[-186   83  192  334  500  366   -4 -395  349   37   34 -392 -156   23
 -355   40   11  549 -130 -270 -425  295  -15 -313  -72 -541 -225  274
   99 -190   34  396]
sus
[ -25    0  -22  152  -43   66  -28  -19  -48  107    0  -84   -1   80
 -107   15  -29   46  -13 -141  -46   -6   56   39   97    1    8   64
 -125  -64  -22   41]
doz
[-268   16   59  256  162   81   56   83  278  249 -425  118 -158  160
   35  -33 -179  -35    0 -372  303  -35  -48 -123  333  227  211  -96
 -182  -45   80 -119]
Gizar
[ -63  261  -53  399 -473  294  227 -170 -352  -30  227 -435  172  264
  243  153 -240 -127 -131 -185 -345 -166 -268  503  235  201  195   31
 -458   43  -99 -127]
tavu
[  47   96 -128  -93  216  -38  -79 -259 -138  -55   56  158 -101   71
 -150  -19  -55   34  113  -53 -248   55   17 -170  -79  -68  -13  110
   21  -29   56  106]
fitin
[ 207  -74   95 -207   -7  -88  137  -32 -135  151   39  -38  144   29
  330   16   -5  -24 -102   70   12  -20   20  188   84 -249  179   49
   -2   75 -163  -21]
sus
[  32 -105   75  -28 -148   28   93  157  -91  111  -69   77  -64  145
   41    3    7   74  -90 -181  194  -12   70  -22  158  -23   18   24
  -95  -50 -117  -33]
tum
[ -11  -13  -52   65 -116   53   97  101  -15   75  122 -150  -40 -129
  162   63   78   35 -118   20   57    4  -41  -25  -24  -12   43 -116
  166  -56 -141  -52]
Gizar
[  82  109 -148   25   92   55   44  140   40   12   69   13 -181  -56
   13  -10   34  106  180   18 -186  166  -55   21 -139  170   50  117
   89  -11  209   67]
fitin
[  31   13  -59  -76  -69  -23   43  -57 -174   -8   78  126   39   38
   66  -57   17 -104   22   42  -10  -36   31  -11   53   56  -12  -12
    3   -7  -43   -8]
tavu
[ -65  -89  -77  107 -140   28 -114   51   71  163   74   19  -35   -1
 -102   51   38  105  117  -54   21   21   50  -10  109   41   -5 -126
   31 -193  -48   51]
fes
[ 111   39  -69  -44   83   15   16 -117   39  -27   56  -29   26  -95
  114   78   -3    3  103  120 -189   95  -11  156 -112   90  140   16
    5   78  203    3]
fitin
[-306  188  -14  138   98  263   91 -111  542  127  179 -277  -55 -323
   69  313  -15  103  384 -184 -317  -32  225  561   92  342  130  -58
 -484 -204  221  -63]
ferag
[ 167 -103 -164   58   46   -7  -12  151   26  278   72   74  -64  -12
   84   42   96   91  233   28 -147  162    3   88  -39  160  195   60
  148  -56  228  129]
doz
[-132 -190  -91  232  -63   74  -90  -47   90  194   38  -83   12   74
   11  106    3  152   42  -71   -8   60   92   75   95   75   11  -96
    3  -12   31   28]
Migob
[  57   16  -40   34  100  -18   -8  -53   53  -33   61   15  -13   24
   26  -91   11  -58   12  -21    2  -79   -7  -52   22  122   39  -95
   86 -104   81    1]
Gizar
[ 163 -510  212 -504  -67  -33 -324 -899 -117 -138 -316   46  162  -74
 -424  -50  -28  359   35  545 -313  711  332  116 -691 -868 -459  215
   97 -116   61  296]
sus
[  33   10  -42   13   24  -60   36  -15   20  -31  101   86   54   19
   74  -38   54 -239  -17   47   99 -203  -51  -46  145  108   83 -141
   93  -45   14  -67]
kof
[ 193 -212  122  211 -391  -43   27  190  144  390 -299  202  214  421
  238  -85 -134 -224   30 -143  174 -131 -219  241  173  160  198  122
 -274   -9  218  169]
tema
[  14   25  -45   35  -15   72   -3  -97  -96   56  -88  104   14  105
  -15  -31  -48 -101   35   36   35   38    0  -34   78   78   52  -18
  -14   43   95  -37]
tema
[  -8  -16  -73   49  -29    8  -59  -31 -102   96   -7  100   29   79
   38   11  -30  -41   80  -44   -6   35   17   -4   71   24   16  -30
  -22  -60   26   -6]
doz
[  87  112  -19    6  147  -18  -52 -111   18  -10 -112  190   43   30
  -92  -87  -66 -242   43   72  122  -62   -7 -130   69  163  134  -85
   69    6  179  -85]
ferag
[ -47 -183  170 -209 -106   30  182  139 -195  -55   98  210 -292  118
  168  -51   15  286 -141 -188  143   85   39   16   95 -468 -209  221
   39  -99 -138   67]
fes
[ 117  135 -115   53  -89   41   41  165   57 -141  255   23 -194  -50
   94  -26   25   13  115  -76 -114  -27 -161   56  -45   13   44  -47
    9 -284 -118   27]
tema
[ 135   83   45   40   13   10  -23  -40  -24  164   -2  -25  -12  157
  -25  -74 -113   58  -11 -179   10   31  -17   45  126  -95    6   74
  -66 -221   26   40]
ferag
[-126 -374 -134   86  120  -14  -66  -18  143  241  212  -91  -56  -27
 -152  250  240  310  290  -58 -474  -20  136   58 -205   82 -171  128
  -48 -180   57  376]
sus
[ -20  -51 -125  133  -50  183  -36   54  128  564  -65 -117 -122  206
  -80   72  -22  380  199 -277    5  157  147   42   -2   44   22  144
 -126 -197  116  284]
sis
[ -77  -74 -187  302  -16   26 -127   49  144  211   83  -77  -36   11
 -118   54   70  -54   56   30  150   49   10  -20  218  167  214 -140
  162   61   17 -118]
sis
[  90   73 -116   21   82   87   50  -84   73   45   77    4 -104  -39
  -49   51  -12  150  164   70 -100  141   30   63  -16  124   94    8
   16  -24  200   97]
kefuf
[   0   23  -81  154  -83   87  -55  113  101  247   33 -116  -24   40
 -135   20  -34  166  121 -137  -44   27  105   63   60   82  -49   44
 -109 -180   32  124]
tum
[  27   26  -61   62  -66  218  166  251   47  307 -108 -249  -63   45
  332   53   10  118   18  -62  -10  -87   34  218   -7  200  233  -12
  -88  178   92   -3]
Migob
[ -28  -48   46   37  -34  105   23  -63  -36  -60   36   34  -99  -42
    0  164  -76  176    0  -49   44  133   92  124    1  -92    2   20
 -139  -38    5  -31]
Gizar
[-27 -37  29 169  22 103  87  16  80  12  20 -18 -48  10  90  74 -14 -25
 -18 -71  43  29 -16  81  90 139 128 -36 -31   1  98 -93]
fes
[  12  -48    1   41  134   45  134 -232  -46  133 -122  -19   38   25
  212   91  -84  -32  -95   89    4   77   17   97   66   84  211   68
  -23  280  174  -18]
kof
[ 236  -55 -138  -75  -96  -53    0  167 -166  107   82   78   31   17
   28  -17   21  110  149    1 -253   13   19  138  -85    7 -103  157
 -103  -90  104  222]
Migob
[-502  181   88  136  179  265 -319   49 -132  185 -308  294  134 -216
 -458  -64 -132 -354 -244 -430  584 -281  686 -383  367  297 -368 -120
 -234   60  307 -449]
kefuf
[-213   67  -16  217   36  101 -132  -74   87  175   34 -101 -109  -81
 -366   95  -79  214   97 -138  -11  191  264 -145  -51   64 -201   58
   27   14   17   87]
tum
[ -28   10  -36   98   47   84  -46  -80  -56  205 -139   18   15  116
  -21   40  -31  -79  159  -20  -31  125   92   22   16  234   73  -16
  -82   60  123  -37]
kof
[  50   33 -111  -15   83   86   66  -47   26   88   63  -40  -47  -52
   71   41   43   27   87   82 -180   58   11   42 -108  127  108   37
   88  101  183   41]
kefuf
[ 117   17  -98  -62  -25  -65   -9 -112 -148   92   63   78  -10  110
  -29  -95   22  -65  121   80 -122   25  -38  -24   10  -21   59   34
  143   21   74  103]
fitin
[  89  -41   35    0   -9  -88   69  128  109   18   33   86   34   18
  119  -94   40 -112  -97  -56  153 -162  -54  -49  108   45   49  -67
   62 -148  -42   16]
kof
[   2  -67   88  -57   81  -77  149   -1  112   -5   49  -50  120    1
  238  -69   49 -175 -203    9   96  -81  -51   70  158  -90   90  -18
   85    6  -84 -200]
sis
[ -45 -132  -77  129   47   -2 -112  -25  119  245   23   62   60   19
    5   90   60  -68  154   23   42   34   60  -17   59  189  130  -77
   80  -42  151  -11]
tum
[ 78  89 -67   6  -6  68  62  45  23  28  36 -11 -53 -41 103  16 -46  41
  94  32 -76  84  -5 107 -33 111 113  41   0  62 138   9]
tum
[ -55  -87  -37  124   35   83   22  157  125  307  -26  -16  -87   22
   60  121   57   22  223 -213  -89  -77   23  115   71  189   57  -25
 -225 -340   34   35]
fes
[ 208  113  -83 -178  100 -239  -64  154    0   44   37  182   56 -143
    1 -143  -46 -250   59   93   59  -93  -33    5  -16  -70 -105  172
  -49 -225   31  -27]
fes
[  42   -8  -69    0   23   61   62  -59  -73  120   93  -49  -19  -48
   62   41   50   87   50   74 -124  128  104   55  -49   80   48   35
  123   97  122   41]
fitin
[ -90 -165  -37  168 -103   58  -32   41    8  233   88  -40 -152   34
  -77  121   73  208   23 -103  130   49  102 -132    4   81   14  -97
  158  -52 -106  112]
sus
[  -3 -123   15   31  -20   58   54   31  -55   73   81   31  -39   18
   19   62   65   64   42  -75  -40   -2  133  109   28   65   -2   55
  -60  -69   75   34]
doz
[ 104  -29   -4  -18  -50   26   -1  -54    6  -55   43   60  -86   36
    1   -5  -36   24   51  -55 -106   35  -68  107  -44  -52    1   33
  -85 -185   45   11]
sis
[ -16  -41    3  254   -9  -92  -51   37  -23  254  220   43  122 -148
  -20  129   37 -123  174  -56   31  191  230  122  159  284   75   14
   -6   42   48  -41]
tum
[  19  -47  -41   53   66   -8  -61   -3   73  124   19  -55   72  -40
  -86  -14   31   -2   12   -5   45  -87   72   27   17   51  -25   17
  -68 -179   71   64]
sis
[ -47 -106  -19  115   51  119  -51   76  177  242   -4  -46 -123   -3
 -119   10   25  315   56 -197   49  109  179  -16  -10   17  -52   34
  -14 -231   63  160]
sis
[-100 -118  -94  116  -38   92  -37   53  156  208   94 -171  -42  -30
   -4   48  102  202   80  -94  -71   52  100   93    6  119    3  -45
   23 -122   47   77]
sis
[-154 -219   50 -149  127 -173  164 -180 -220  212  198   -1  244   12
  141   20  262 -398 -170  131   68 -425  229 -145  223   38  -54  -95
  229  323 -156 -114]
sis
[  67   -5  -84  -13  132   41   13 -153   51   88  -18  -12  -68  -32
    9   43  -60  114  159   90 -175  189   42  107 -167  107   45   72
   36   49  248   76]
sis
[ -17   -2   -2  -36  112  -48  -92  -54  175  136  -72  178    8  -47
   10  -69   19 -143   47  -11  208  -51  -11 -154  133  -40   33 -133
  146 -218  129  -48]
doz
[ -10   31  -52   28  -56   28   31  -72 -177   39  -54   78  -17   87
  -11  -48  -64  -75   -8  -16  -29   20    7  -91   38   47  -20   17
  -23   10  -60  -15]
tum
[  17 -153   96  -43 -147  -98  188   96 -104  179   42   21   20   45
  285 -161  138 -125 -272  -40  325  -17  -59 -143  177    1   65  -69
  384   53  -65  -62]
sus
[-272   12  -27  301  269  139  -89 -220  -92  114  201 -400  455 -321
  202  156  187 -348 -149  158  172  -76  509  140  186  655  223 -359
   11  311   55 -429]
kof
[   6   65 -135  111 -173    9   63  221   -3  224  151 -108  -44   61
  128  -27   63   44   38 -117   26 -103 -101   -1  131  121   61  -78
   74 -170 -127   80]
ferag
[ 175  329  -41   35 -386  -57  -86  -96 -386 -686  298  274  101  383
  218 -181 -268 -299   27   34 -134  -81 -445   15   -4  151  -18 -210
   71  123  -15 -150]
tema
[ -51   22 -153  140   64  124  -79  -29  109  310  -40 -117   -7  -12
   39  108  -38   78  172  -28  -76   35  105  109   39  203   93  -20
 -126  -19  146   26]
fes
[ -82   29   18  175   16   88   75   19  149  185  -95  -37   51   30
   74   13  -53 -201  -45  -96   69  -52   62   -7   -2  257   66  -25
  -12   87   66 -143]
tavu
[ 102  259 -266   15  139  135  -78 -125  -92  435   78 -125 -113  208
   48 -272 -109  155  250 -219 -213  235    2   72   64 -166  110  172
  135 -210  239  203]
kefuf
[ 171  -50  -72  128   31  -25  117  -30  -78  128   37  -49   35   75
  185   56  -63   -8   44   61 -147   42 -100  143   -6  166  191   40
   44  131  127   79]
sus
[ -76   90 -129  156    1  111   15   89  -29  250  -91   76 -127  194
  -33   40  -73   57  221 -200  -24   24  -68  -87   69  210   39   -4
 -112 -167   59  101]
tema
[ -36 -255    3  135 -117  169  152   -9   27  105   54  -49 -105    6
  184  114   49  243   35  -98 -139  139  107  277  -68  193   22   66
  -99  -44  225  119]
Gizar
[  82 -132 -186 -170   64  -30  -37  -79 -205    4  197  194 -200  -72
  -50  131   11  274  255    0 -514  265   45  149 -131 -201  -73  185
  -30 -151   27  125]
kefuf
[ -88 -292  188  -55  264  -50  109 -135  114 -109  -82  406  -71   23
  128  -48  237 -164    3  214  174 -106   41 -443 -122  276   72 -200
  549  391  319  113]
doz
[   1 -265    8  -16 -142    9 -185  -15  163  192  -58  291 -343   89
 -135  175  -50  507  472  -85 -201  736  -32  168 -226 -316 -148  282
  -81 -307  121  255]
Migob
[  80 -217   -5   10  -17   -1  -79  278  249  522   31  -81  -79  -25
  138   66   34  410   82 -154  -13  279   54  179    5 -338  -20  225
   27 -363  -41  177]
sus
[  33  -52  -25  103 -137   97   23   32   63  197   -3 -153  -13  120
   26   13  -11  182   54 -139 -102   21  -52  117  -34    3   19   32
  -95 -175   23  175]
sis
[ -43  -69  -24    6  -40   -8   19  -10 -109  129   15   59   48   35
   75    0   -4   26  -34  -16   28   44   81   -9   90   -8   14   18
   24   38  -45    5]
Gizar
[-164    1   89  252 -359  258  305  178  -65  393  -68 -177  120  143
    8   33   48  -42 -125  -82  144   98  272   77  161  335   50  109
  -46  382  -80  -43]
tema
[-150  -91   12  123  -31  164  -22   66  165  202 -152   83  -42  -75
   -8   45  -12  195   96  -77   51  219  143   27  -59   86 -104   98
  -75  -19  239  163]
tema
